Here is a tiny trained network, its code and every weight. The questions are about switching its units off for an input and a class, where a switched-off unit gives its printed mean instead of its output.

import numpy as np


def w(rows, s, z=0):
    codes = np.array(rows[::2]) - 128.0
    scale = np.full(codes.shape[1], s)
    scale[-1] = z or s
    return codes * scale


def f(y):
    return np.maximum(y, 0)


def log_softmax(a):
    a = a - a.max(-1, keepdims=True)
    return a - np.log(np.exp(a).sum(-1, keepdims=True))


def net(x, mask):
    res = np.array(x, float).reshape(1, 4) / 4 @ E
    y = f(res @ A[0][:, :-1].T + A[0][:, -1])
    res = res + np.where(mask, y, B[0][:, -1]) @ B[0][:, :-1]
    return log_softmax(res[-1] @ U[:, :-1].T + U[:, -1])


A, B = {}, {}
E = w([
[111,80,171,162,196,168,98,184,87],'x0',
[40,160,102,211,162,115,154,159,221],'x1',
[46,173,69,137,104,138,100,136,61],'x2',
[108,99,145,88,97,140,246,122,86],'x3',
],0.012)
A[0] = w([
[117,116,145,120,88,140,175,127,69,151],'n0',
[160,152,114,138,122,124,2,121,144,2],'n1',
[213,83,172,126,142,110,124,117,188,75],'n2',
[132,88,178,158,179,152,91,174,63,30],'n3',
[83,145,79,130,91,122,69,124,54,56],'n4',
[185,167,90,125,32,98,114,88,154,51],'n5',
[199,116,140,94,81,134,90,105,35,28],'n6',
],0.017,0.0056)
B[0] = w([
[227,100,103,166,138,117,171,98,117,211],'n0',
[175,72,127,153,110,108,249,116,122,216],'n1',
[171,197,123,162,98,157,87,152,78,231],'n2',
[93,147,33,29,141,123,111,75,128,221],'n3',
[184,193,172,140,110,159,72,155,106,213],'n4',
[72,116,68,38,175,145,102,100,101,222],'n5',
[66,134,131,184,124,115,135,158,190,250],'n6',
],0.016,0.017)
U = w([
[117,131,55,16,157,166,108,44,89,76],'0',
[205,78,114,102,105,137,254,123,60,143],'1',
[200,194,147,124,110,216,66,142,43,62],'2',
[37,162,72,215,131,134,134,152,214,254],'3',
[165,116,114,145,152,157,117,62,107,187],'4',
[106,70,186,130,156,119,111,103,128,64],'5',
],0.0088,0.0079)

Each question gives the input, the list of numbers given to net, and the class t.
The units are the neurons (one row each of A and B). Each row of codes is followed by its name. A weight is (code - 128) times the scale printed after its matrix; where a second scale follows, it is the last column's (A, B and U).
mask holds one flag per neuron, in row order. A switched-off neuron (its flag False) gives its mean, the last column of its row in B, instead of its output. The means were averaged over made-up inputs and are rounded, as every weight is.
A unit's drop is (log p(t) with every unit on - log p(t) with that unit switched off) / (log p(t) with every unit on - log p(t) with every unit switched off).
The circuit of an input: a set's keep is (log p(t) with only the set's units on - log p(t) with every unit switched off) / (log p(t) with every unit on - log p(t) with every unit switched off). Starting from all 7 units, units are removed one at a time, each time the one whose removal leaves the highest keep (on an exact tie, the one counted first), for as long as the keep stays at least 0.8.
units of the circuit, in order: the units of the circuit, biggest drop first
most important unit: the unit with the biggest drop
k most important neurons: the k neurons with the biggest drops, biggest first
drop of u: that unit's drop, to one decimal
input [-2,-4,6,1], class 2: units of the circuit, in order -> n4
input [-3,6,6,2], class 2: units of the circuit, in order -> n6, n4
input [7,-3,-8,3], class 2: 2 most important neurons -> n2, n5
input [-7,6,-6,6], class 0: 2 most important neurons -> n6, n1
input [-3,8,-8,-2], class 2: 2 most important neurons -> n2, n6
input [-2,8,-6,-8], class 1: 2 most important neurons -> n1, n6
input [-4,-3,-4,-7], class 1: 2 most important neurons -> n1, n3
input [8,-4,6,3], class 0: 2 most important neurons -> n3, n2
input [-6,5,-8,1], class 2: 3 most important neurons -> n2, n3, n6
input [4,-2,-2,0], class 0: 2 most important neurons -> n3, n4
input [-6,-1,-8,-3], class 2: 2 most important neurons -> n2, n3
input [2,-5,4,-2], class 3: 2 most important neurons -> n6, n2
input [0,3,-4,0], class 2: 2 most important neurons -> n6, n1
input [6,-4,-7,-8], class 1: 2 most important neurons -> n1, n5
input [-8,6,5,3], class 0: most important unit -> n6
input [4,2,-6,2], class 2: 3 most important neurons -> n2, n5, n6
input [-5,1,-7,2], class 2: 2 most important neurons -> n2, n3
input [-3,5,-8,-1], class 2: drop of n6 -> 0.1
input [-4,-6,5,0], class 3: drop of n3 -> 0.2
input [-6,-7,6,-2], class 3: drop of n6 -> 2.2
input [2,-8,-7,-7], class 3: drop of n0 -> 0.3
input [-1,-2,-8,-5], class 2: most important unit -> n2
